Each row has a name. After each piece below comes the name of the row it's from, unless a question asks for something else. Each question is about the rows just above it. Some pieces are copies with a little noise.

Q_117: [-6.37 -8.48  2.58  5.92  3.53  0.34 -2.04 -6.27]
Q_144: [ 0.41  0.89  0.25 -0.16 -0.48 -0.49 -0.07  0.34]
Q_825: [-1.53  0.81  0.11  0.70 -0.13 -2.23 -1.41 -3.02]
Q_997: [-2.10 -1.68  0.66 -0.73  0.61  0.38  0.07  0.05]
Q_331: [-2.37 -2.27 -0.80 -3.91  0.47  1.58  1.99  3.18]
Q_321: [-0.80 -0.04  3.67  1.70 -1.58 -1.42 -0.02  1.46]
Q_822: [ 0.18  0.60 -0.39 -0.57 -1.24  0.47  1.48  1.43]
Q_932: [ 0.46  0.53  2.92 -1.58  1.70 -0.02 -1.42 -2.60]
Q_720: [ 0.89  0.41  0.25  2.09  0.06 -0.90 -1.95 -1.82]
Q_880: [ 0.34 -2.04 -6.37  3.53  2.59  5.92 -8.48 -6.27]
[-6.27 -2.04  0.34  3.53  5.92  2.58 -8.48 -6.37] is which row reordered?	Q_117
[0.25 0.89 0.41] is which row, read backwards?	Q_144
[-0.02 -1.42 -1.58  1.70] is which row, read backwards?	Q_321
Which row holds this, read backwards? [ 0.47 -3.91 -0.80]	Q_331
which: [-0.80 -0.04  3.68  1.71 -1.59 -1.41 -0.01  1.46]	Q_321
[ 0.38  0.61 -0.73  0.66 -1.68] is which row, read backwards?	Q_997
What is the next entry after [-8.48  2.58  5.92  3.53  0.34 -2.04]?	[-6.27]

Q_421: [ 7.02  7.98 -6.99 -6.77  6.82  7.24 -6.90  6.23 -7.67 -6.31  7.92 -7.66
 -7.51  7.50  6.61 -6.79 -7.71  6.63 -7.00  7.64 -6.85 -7.00  7.17]
Q_62: [-7.55  6.03 -5.96  7.04  6.66  6.98 -6.89  5.68 -7.03 -6.68  7.20 -7.32
 -7.68  7.41  6.17 -6.04 -6.96  7.17 -6.23  6.50 -6.88 -7.57  6.87]
Q_155: [-6.99  7.02 -6.77  7.98  6.82  7.24 -6.90  6.23 -7.67 -6.31  7.92 -7.66
 -7.51  7.50  6.61 -6.79 -7.71  6.63 -7.00  7.64 -6.85 -7.00  7.17]
The next entry after [-6.77  6.82  7.24]:	[-6.90]
Which row holds [6.82 7.98] read backwards?	Q_155
Put [ 6.87 -7.57 -6.88  6.50 -6.23  7.17 -6.96 -6.04  6.17  7.41 -7.68 -7.32
  7.20 -6.68 -7.03  5.68 -6.89  6.98  6.66  7.04 -5.96  6.03 -7.55] back in order: which row is it?	Q_62
The row with [-6.99  7.02 -6.77  7.98  6.82  7.24 -6.90  6.23 -7.67 -6.31  7.92 -7.66
 -7.51  7.50  6.61 -6.79 -7.71  6.63 -7.00  7.64 -6.85 -7.00  7.17] is	Q_155
What is the next entry after [-6.99  7.02 -6.77  7.98]?	[6.82]

Q_106: [ 1.74 -7.22 -5.96 -2.45  2.97 -0.37 -1.22  4.76 -5.50  2.21]
Q_721: [ 0.76 -1.70 -2.08  0.78 -0.13 -0.46 -1.01 -0.97 -0.81 -0.58]
Q_142: [-1.41 -2.20 -3.51  0.05 -0.15  0.76 -2.41 -3.31 -0.69 -0.36]
Q_24: [ 0.76 -1.70 -2.08  0.78 -0.13 -0.46 -1.01 -0.97 -0.81 -0.68]
Q_649: [ 0.05 -0.36 -0.15 -2.41 -3.51 -1.41 -0.69 -3.31  0.77 -2.20]
Which row holds these entries in another order? [ 0.78 -0.13 -0.46 -1.01 -0.97 -0.81 -0.58  0.76 -1.70 -2.08]	Q_721
which: [ 0.75 -1.69 -2.08  0.78 -0.13 -0.46 -1.01 -0.97 -0.83 -0.69]	Q_24
What is the next entry after [-0.36 -0.15 -2.41 -3.51 -1.41 -0.69]?	[-3.31]
which: [ 0.76 -1.70 -2.08  0.78 -0.13 -0.46 -1.01 -0.97 -0.81 -0.68]	Q_24
[-3.51 -2.20 -0.69  0.76 -3.31 -2.41  0.05 -0.36 -1.41 -0.15] is which row reordered?	Q_142
The next entry after [-3.51  0.05 -0.15  0.76 -2.41]:	[-3.31]

Q_793: [-5.30 -6.15  5.44 -4.57  6.09  5.62  5.30 -4.25  8.71 -6.10 -4.33  6.24
 -4.60 -5.01  6.20  7.10 -3.85 -5.11  5.65 -4.34  5.52 -4.55 -5.07  6.34
 -4.23 -5.27 -6.08 -5.72 -5.78  7.18 -5.59 -5.95 -4.15]
Q_511: [ 1.79  2.05 -1.55  0.99 -1.55 -1.83 -1.54  1.23 -1.97  1.96  1.20 -1.48
  1.05  1.45 -1.50 -1.83  0.76  1.60 -1.67  0.76 -1.41  0.99  1.47 -1.55
  1.36  1.41  1.74  1.68  1.64 -1.94  1.74  1.63  1.41]
Q_680: [ 2.13  2.50 -2.44  1.81 -2.56 -2.37 -2.19  2.08 -3.74  2.41  1.41 -2.46
  2.16  2.18 -2.44 -3.13  1.80  2.28 -2.22  1.91 -2.52  2.01  2.05 -2.65
  1.58  2.08  1.96  2.18  2.25 -2.86  1.63  1.79  2.02]
Q_643: [-1.19 -1.35  1.14 -0.91  1.12  1.15  1.05 -0.75  1.70 -1.32 -0.94  1.23
 -0.84 -1.00  1.17  1.40 -0.74 -0.99  1.12 -0.66  1.16 -0.83 -1.05  1.26
 -0.83 -1.05 -1.40 -1.19 -1.28  1.44 -1.25 -1.38 -0.81]
Q_935: [-3.78 -4.54  4.09 -3.02  4.90  4.58  4.18 -4.06  6.28 -4.40 -2.58  4.32
 -3.77 -4.02  4.59  5.45 -2.79 -4.44  4.36 -3.76  3.95 -3.56 -3.69  4.58
 -3.37 -3.83 -3.28 -4.09 -3.68  5.25 -3.25 -2.94 -3.92]
Q_33: [-1.48  1.36  1.60 -1.83  1.64  1.47  0.99  1.79 -1.55  0.76 -1.55 -1.41
  0.76  1.63  1.45  2.05  1.96  1.41  0.99 -1.94  1.20  1.41 -1.50 -1.67
  1.74 -1.82 -1.97 -1.54  1.74  1.05  1.23 -1.55  1.68]
Q_590: [-2.37  2.13  2.28 -2.46  1.79  2.18  1.81  1.63  1.58  1.96 -3.74  2.08
  1.80  1.91  2.25  1.41  2.16  2.02  2.08 -2.44 -2.57 -3.13 -2.19  2.18
 -2.65  2.50 -2.22 -2.86  2.41 -2.44  2.05 -2.52  2.01]
[1.41 1.96] is which row, read backwards?	Q_33
which: [-2.36  2.13  2.27 -2.45  1.78  2.19  1.80  1.61  1.58  1.96 -3.74  2.08
  1.81  1.91  2.24  1.44  2.16  2.02  2.09 -2.44 -2.58 -3.13 -2.19  2.18
 -2.65  2.48 -2.22 -2.86  2.40 -2.43  2.05 -2.52  2.02]	Q_590
Which row holds these entries in another order? [-3.74 -3.13 -2.86 -2.65 -2.56 -2.52 -2.46 -2.44 -2.44 -2.37 -2.22 -2.19
  1.41  1.58  1.63  1.79  1.80  1.81  1.91  1.96  2.01  2.02  2.05  2.08
  2.08  2.13  2.16  2.18  2.18  2.25  2.28  2.41  2.50]	Q_680
which: [ 2.14  2.51 -2.43  1.83 -2.56 -2.38 -2.18  2.08 -3.73  2.40  1.43 -2.46
  2.17  2.17 -2.44 -3.13  1.80  2.28 -2.23  1.92 -2.52  2.00  2.04 -2.64
  1.57  2.06  1.95  2.17  2.23 -2.86  1.62  1.79  2.03]	Q_680
Put [ 1.41  1.79  2.05 -1.55  0.99 -1.55 -1.83 -1.54  1.23 -1.97  1.96  1.20
 -1.48  1.05  1.45 -1.50 -1.83  0.76  1.60 -1.67  0.76 -1.41  0.99  1.47
 -1.55  1.36  1.41  1.74  1.68  1.64 -1.94  1.74  1.63] back in order: which row is it?	Q_511

Q_597: [-5.46  0.78  1.84 -1.86  1.66  2.14 -0.35  2.11  2.56 -4.88 -1.59 -1.81
  5.14 -0.47 -1.40 -0.62 -0.12  0.23 -0.47  2.49 -0.53  7.13  5.35  1.03
  4.78  2.78 -3.68  0.76 -6.10  2.17  3.75 -6.02  2.09  3.19 -1.86 -0.36
  5.19 -0.89]
Q_225: [-0.28 -1.30 -0.46  2.72 -7.24 -4.77 -2.08 -4.57 -0.76  5.13  4.45  3.62
  0.84  2.69  3.52 -2.50 -0.88 -0.90  2.68 -1.34  1.15  1.26 -2.16  0.91
  3.62 -4.27  5.98  1.97  2.77  2.44 -6.29 -1.36 -1.26 -3.54  3.39 -1.31
 -3.25 -1.26]
Q_741: [-0.91 -2.50 -1.31 -1.30 -0.46  3.52  5.98 -1.34  3.62  0.91  2.77 -0.88
  3.39 -0.28  4.45  1.15 -7.24 -4.57  2.72 -4.27 -0.76 -4.77  5.13 -1.36
  1.97 -3.25  2.68 -1.26  1.26 -1.26 -2.08  2.69  0.84 -2.16 -6.29  2.44
 -3.54  3.62]
which: [-5.46  0.78  1.84 -1.86  1.66  2.14 -0.35  2.11  2.57 -4.88 -1.59 -1.81
  5.14 -0.47 -1.40 -0.62 -0.12  0.23 -0.47  2.49 -0.53  7.14  5.35  1.03
  4.78  2.78 -3.68  0.76 -6.10  2.17  3.75 -6.01  2.09  3.20 -1.86 -0.36
  5.19 -0.89]	Q_597
Put [-1.26 -3.25 -1.31  3.39 -3.54 -1.26 -1.36 -6.29  2.44  2.77  1.97  5.98
 -4.27  3.62  0.91 -2.16  1.26  1.15 -1.34  2.68 -0.90 -0.88 -2.50  3.52
  2.69  0.84  3.62  4.45  5.13 -0.76 -4.57 -2.08 -4.77 -7.24  2.72 -0.46
 -1.30 -0.28] back in order: which row is it?	Q_225
The next entry after [ 3.52  5.98 -1.34  3.62]:	[0.91]
The next entry after [ 2.68 -1.34  1.15  1.26 -2.16  0.91  3.62 -4.27  5.98  1.97  2.77]:	[2.44]

Q_547: [ 3.45 -1.44  3.41 -1.54  3.57]
Q_66: [ 7.16 -5.83  5.95 -6.38  6.92]
Q_947: [-5.83  5.97  8.16 -7.15  8.37]
Q_861: [2.15 0.03 2.72 0.03 2.55]
Q_834: [ 6.56 -4.55  6.98 -4.70  6.68]
which: [-5.83  5.97  8.18 -7.15  8.36]	Q_947
which: [ 7.15 -5.83  5.96 -6.38  6.93]	Q_66
[ 5.95 -5.83] is which row, read backwards?	Q_66
What is the next entry after [-5.83  5.97  8.16]?	[-7.15]

Q_150: [ 3.07 -0.92  1.60 -0.07  1.80  0.82 -1.80  3.94 -3.01 -2.55 -2.49 -3.97
  0.47 -3.12  4.08 -0.22  0.82  0.13  1.53 -0.46 -4.00  4.94  0.65  1.52
 -0.70 -0.17  5.41 -6.29 -5.33  0.74  3.36  3.06  3.94 -4.08  3.62 -0.64
 -0.87 -6.31 -2.68  4.41 -4.06 -0.77  0.67 -4.34 -5.86]
Q_214: [ 1.83  6.70 -0.27 -0.82 -1.62 -1.80 -4.85 -3.92  0.23  0.87  6.16  4.54
  2.74  0.59 -0.18 -2.73 -2.58 -4.07 -4.70 -4.26  0.45 -1.57  4.97  3.47
  0.75 -1.85 -1.50 -1.20 -3.01 -4.88 -2.33  0.65  4.95  0.82  3.18  1.11
 -2.95 -0.85 -1.61 -2.76 -5.64 -5.64 -1.04  2.67  4.10]
Q_773: [ 1.83  2.47 -0.27 -0.82 -1.62 -1.80 -4.85 -3.92  0.23  0.87  6.16  4.54
  2.74  0.59 -0.18 -2.73 -2.58 -4.07 -4.70 -4.26  0.45  4.35  4.97  3.47
  0.75 -1.85 -1.50 -1.20 -3.01 -4.88 -2.33  0.65  4.95  4.40  3.18  1.11
 -2.95 -0.85 -1.61 -2.76 -5.64 -5.64 -1.04  2.67  4.10]
Q_359: [ 3.94  4.41  0.74 -4.06 -6.31 -4.08 -0.92  0.82  0.47 -0.77  1.53  3.94
  3.62  3.06 -3.12 -6.29 -4.34 -1.80 -0.07 -0.17 -0.87  1.80  3.07  5.41
  3.36 -2.49 -5.86 -3.97 -3.01 -0.65  0.13  0.65  1.52  1.60  4.08  4.94
 -0.22 -4.00 -5.33 -2.55 -2.68  0.67 -0.46 -0.70  0.82]
Q_830: [-3.10  0.90  2.12  5.37  6.03  0.83 -2.03 -2.77 -1.36 -0.77  0.74 -0.22
  0.18  3.06  6.20  5.99  2.00 -2.73 -3.93 -3.25 -0.87 -0.01  0.32 -0.96
  1.92  4.34  6.41  2.00 -2.22 -3.05 -3.16 -1.12  0.91  0.37  0.52 -0.77
  2.09  6.80  3.47 -2.01 -2.68 -4.74 -2.03  0.58  0.80]
[-6.31 -6.29 -5.86 -5.33 -4.34 -4.08 -4.06 -4.00 -3.97 -3.12 -3.01 -2.68
 -2.55 -2.49 -1.80 -0.92 -0.87 -0.77 -0.70 -0.65 -0.46 -0.22 -0.17 -0.07
  0.13  0.47  0.65  0.67  0.74  0.82  0.82  1.52  1.53  1.60  1.80  3.06
  3.07  3.36  3.62  3.94  3.94  4.08  4.41  4.94  5.41] is which row reordered?	Q_359
which: [ 3.92  4.40  0.73 -4.07 -6.31 -4.08 -0.91  0.81  0.46 -0.77  1.55  3.94
  3.63  3.06 -3.13 -6.28 -4.34 -1.79 -0.09 -0.18 -0.87  1.80  3.07  5.41
  3.36 -2.49 -5.85 -3.98 -3.00 -0.66  0.12  0.65  1.51  1.60  4.08  4.95
 -0.22 -3.99 -5.33 -2.56 -2.69  0.66 -0.46 -0.70  0.83]	Q_359
What is the next entry after [-1.80 -0.07 -0.17 -0.87  1.80  3.07]?	[5.41]
The row with [ 1.83  2.47 -0.27 -0.82 -1.62 -1.80 -4.85 -3.92  0.23  0.87  6.16  4.54
  2.74  0.59 -0.18 -2.73 -2.58 -4.07 -4.70 -4.26  0.45  4.35  4.97  3.47
  0.75 -1.85 -1.50 -1.20 -3.01 -4.88 -2.33  0.65  4.95  4.40  3.18  1.11
 -2.95 -0.85 -1.61 -2.76 -5.64 -5.64 -1.04  2.67  4.10] is	Q_773
The next entry after [ 0.52 -0.77]:	[2.09]
Where do [ 1.83  6.70 -0.27 -0.82 -1.62 -1.80 -4.85 -3.92  0.23  0.87  6.16  4.54
  2.74  0.59 -0.18 -2.73 -2.58 -4.07 -4.70 -4.26  0.45 -1.57  4.97  3.47
  0.75 -1.85 -1.50 -1.20 -3.01 -4.88 -2.33  0.65  4.95  0.82  3.18  1.11
 -2.95 -0.85 -1.61 -2.76 -5.64 -5.64 -1.04  2.67  4.10] appear?	Q_214

Q_801: [-0.59 -1.12  1.96  1.47 -0.42 -1.69 -0.04  0.73  3.19  1.23 -0.24 -0.62
 -3.21  2.03  0.26 -0.94 -0.75 -2.35 -0.40  2.87 -1.99  1.37  2.64  0.98
 -0.18 -2.05  1.73]
Q_667: [-4.12 -0.12 -1.21 -1.12 -1.44  0.66  0.09 -0.84 -1.97  2.40 -2.01 -2.79
 -2.91  2.05 -2.15  4.10  1.39 -3.84  1.37 -2.82  1.11  2.87 -1.24  1.48
 -1.36 -3.19  3.91]
Q_411: [-4.12 -1.42  1.31  0.05 -0.60 -1.74 -0.05 -1.33  1.11  0.43 -0.86 -1.86
 -3.21 -0.01 -2.16  3.02  1.63 -3.86  0.53 -0.58  0.29  3.91 -1.23  3.50
 -1.36 -3.19  3.87]
Q_115: [-2.05 -2.35  0.73 -3.21  2.87 -0.75  2.03 -1.69 -0.42 -1.99 -0.24  1.46
  3.19  1.96 -0.40 -0.94  0.98 -0.59  1.23  1.73 -0.04  0.26 -1.12 -0.62
  2.64 -0.18  1.37]
Q_129: [-0.04  0.02 -0.81  0.79 -1.44 -0.30 -0.06 -0.71  2.16 -2.79  0.25  2.95
 -2.99  3.93  3.01 -0.29 -0.99  2.15  0.99  0.98 -0.34 -0.39  2.15 -2.34
 -0.19 -2.04  1.37]
Q_725: [-0.48  0.20  0.06 -0.08 -1.05  3.15  1.52  2.16  0.25  2.95 -0.71 -2.79
  0.64  2.52  2.39 -0.94 -0.99  0.45 -0.40  1.80 -1.99 -2.35  1.44 -2.34
  0.70 -0.61  0.49]
Give the next entry after [ 2.16  0.25  2.95 -0.71 -2.79].	[0.64]
Put [ 1.73 -2.05 -0.18  0.98  2.64  1.37 -1.99  2.87 -0.40 -2.35 -0.75 -0.94
  0.26  2.03 -3.21 -0.62 -0.24  1.23  3.19  0.73 -0.04 -1.69 -0.42  1.47
  1.96 -1.12 -0.59] back in order: which row is it?	Q_801
which: [-4.12 -1.41  1.32  0.04 -0.62 -1.74 -0.04 -1.34  1.11  0.43 -0.85 -1.87
 -3.21 -0.01 -2.17  3.02  1.62 -3.86  0.52 -0.57  0.30  3.92 -1.23  3.51
 -1.35 -3.20  3.87]	Q_411
which: [-0.51  0.21  0.05 -0.06 -1.04  3.14  1.54  2.15  0.25  2.93 -0.72 -2.80
  0.63  2.52  2.37 -0.95 -1.00  0.46 -0.41  1.79 -1.98 -2.33  1.46 -2.33
  0.70 -0.62  0.50]	Q_725
The next entry after [ 2.16 -2.79  0.25  2.95 -2.99  3.93]:	[3.01]

Q_400: [ 2.12  0.05  0.88  0.08  1.03 -0.29  1.42  1.32 -0.10 -0.05  1.18  0.11
  0.09  0.54  1.19  0.63  2.05  1.18 -0.16  0.52  0.34  1.47  1.42  0.19
  0.46  0.14  0.02]
Q_763: [ 5.18 -6.07  6.15  6.29 -6.09 -6.70  5.74 -0.01 -0.27  0.91  1.10  6.24
  6.10 -6.17  5.66  6.35  6.27  6.55  6.35 -6.51  5.74  6.06  5.90 -5.88
 -5.68  6.34 -5.94]
Q_695: [ 0.63  1.18  0.19 -0.05  1.32  2.12  1.03 -0.29  1.19  0.52  0.88  0.54
  0.05  1.41  0.46  0.09  0.14 -0.16 -0.10  2.05  0.02  0.34  0.08  1.42
  1.18  0.11  1.47]
Q_530: [-5.94  6.24 -6.17  6.06  5.75  6.10  5.66 -5.88  6.34  1.10  6.35  6.27
  6.35 -0.01  6.55 -6.07  6.29  6.15  5.74  0.91  5.18  5.90 -0.27 -5.68
 -6.70 -6.09 -6.51]
[ 6.35  1.10  6.34 -5.88] is which row, read backwards?	Q_530
Put [ 1.47  0.11  1.18  1.42  0.08  0.34  0.02  2.05 -0.10 -0.16  0.14  0.09
  0.46  1.41  0.05  0.54  0.88  0.52  1.19 -0.29  1.03  2.12  1.32 -0.05
  0.19  1.18  0.63] back in order: which row is it?	Q_695
Which row holds these entries in another order? [-5.88 -5.68  5.18  6.10  6.29 -5.94 -6.70  6.35  0.91  6.27  6.34  6.24
  5.74 -6.17  5.90  6.35  5.74  6.55 -0.27  1.10 -6.07  6.15  6.06 -6.09
 -6.51 -0.01  5.66]	Q_763
[ 1.19  0.54  0.09  0.11  1.18 -0.05 -0.10  1.32  1.42 -0.29  1.03] is which row, read backwards?	Q_400
The next entry after [0.88 0.08 1.03]:	[-0.29]

Q_224: [ 1.35 -2.00  2.47  2.57  1.44 -2.59  3.30 -1.31 -2.96  1.70  0.35 -1.38
 -0.26]
Q_930: [ 1.35 -2.00  2.47  2.57  1.44 -2.59  3.30 -1.31 -2.96  1.70 -3.55 -1.38
 -0.26]
Q_344: [ 1.35 -2.00  0.71 -0.85 -4.69 -4.48  0.91  0.25 -1.31  3.90  2.08  5.34
  2.17]
Q_626: [ 4.47 -3.83 -3.21 -3.02 -0.82 -2.02  3.29  0.83 -1.44 -1.54 -3.86 -0.63
  2.74]
Q_789: [-0.67 -1.42  0.97 -0.58 -0.93  0.00 -0.97 -4.54 -1.03 -1.68  0.60 -3.73
  1.47]
Q_681: [ 2.58 -2.86 -0.26 -1.45 -2.83  1.12 -1.59 -0.88 -2.97 -1.31 -3.23 -4.87
  0.56]
Q_776: [-0.79  2.44 -1.72  2.01 -1.25  0.34 -0.67  2.08  1.31  2.48  2.56 -2.71
 -0.02]
Q_192: [-3.34 -4.45 -4.69  0.25 -1.31 -0.85  0.91 -4.48  0.71 -4.94 -1.91 -0.50
  0.53]
Q_851: [ 0.00 -0.12  0.72 -0.47  0.70 -0.45 -0.34  4.47 -0.32 -1.37  4.87  0.61
 -0.97]
Q_909: [-0.79  2.44 -1.72  2.01 -1.25  0.34 -0.67  2.08  1.31  2.48  2.56 -2.71
  2.23]
Q_539: [-0.80 -3.13 -0.68 -1.98 -5.24 -4.10 -4.07  0.77 -3.58 -3.86 -1.66 -1.96
 -0.71]
Q_341: [ 2.27 -4.31 -1.96 -0.55 -4.93 -5.09  1.13 -0.92 -1.79  0.14 -5.57 -0.08
  0.10]
The next entry after [-4.69  0.25 -1.31 -0.85  0.91 -4.48  0.71]:	[-4.94]
Which row holds [ 1.12 -2.83 -1.45 -0.26 -2.86] read backwards?	Q_681

Q_600: [ 5.40  1.52 -6.08 -0.94  8.98  4.60]
Q_755: [ 7.40 -3.68 -0.97 -5.56 -1.43 -0.56]
Q_361: [-0.33 -0.90 -1.46 -1.39 -1.74  0.41]
Q_32: [-6.10 -0.94 -1.46 -1.39 -1.74  0.41]
which: [-0.35 -0.91 -1.48 -1.35 -1.75  0.42]	Q_361
The next entry after [-6.08 -0.94]:	[8.98]

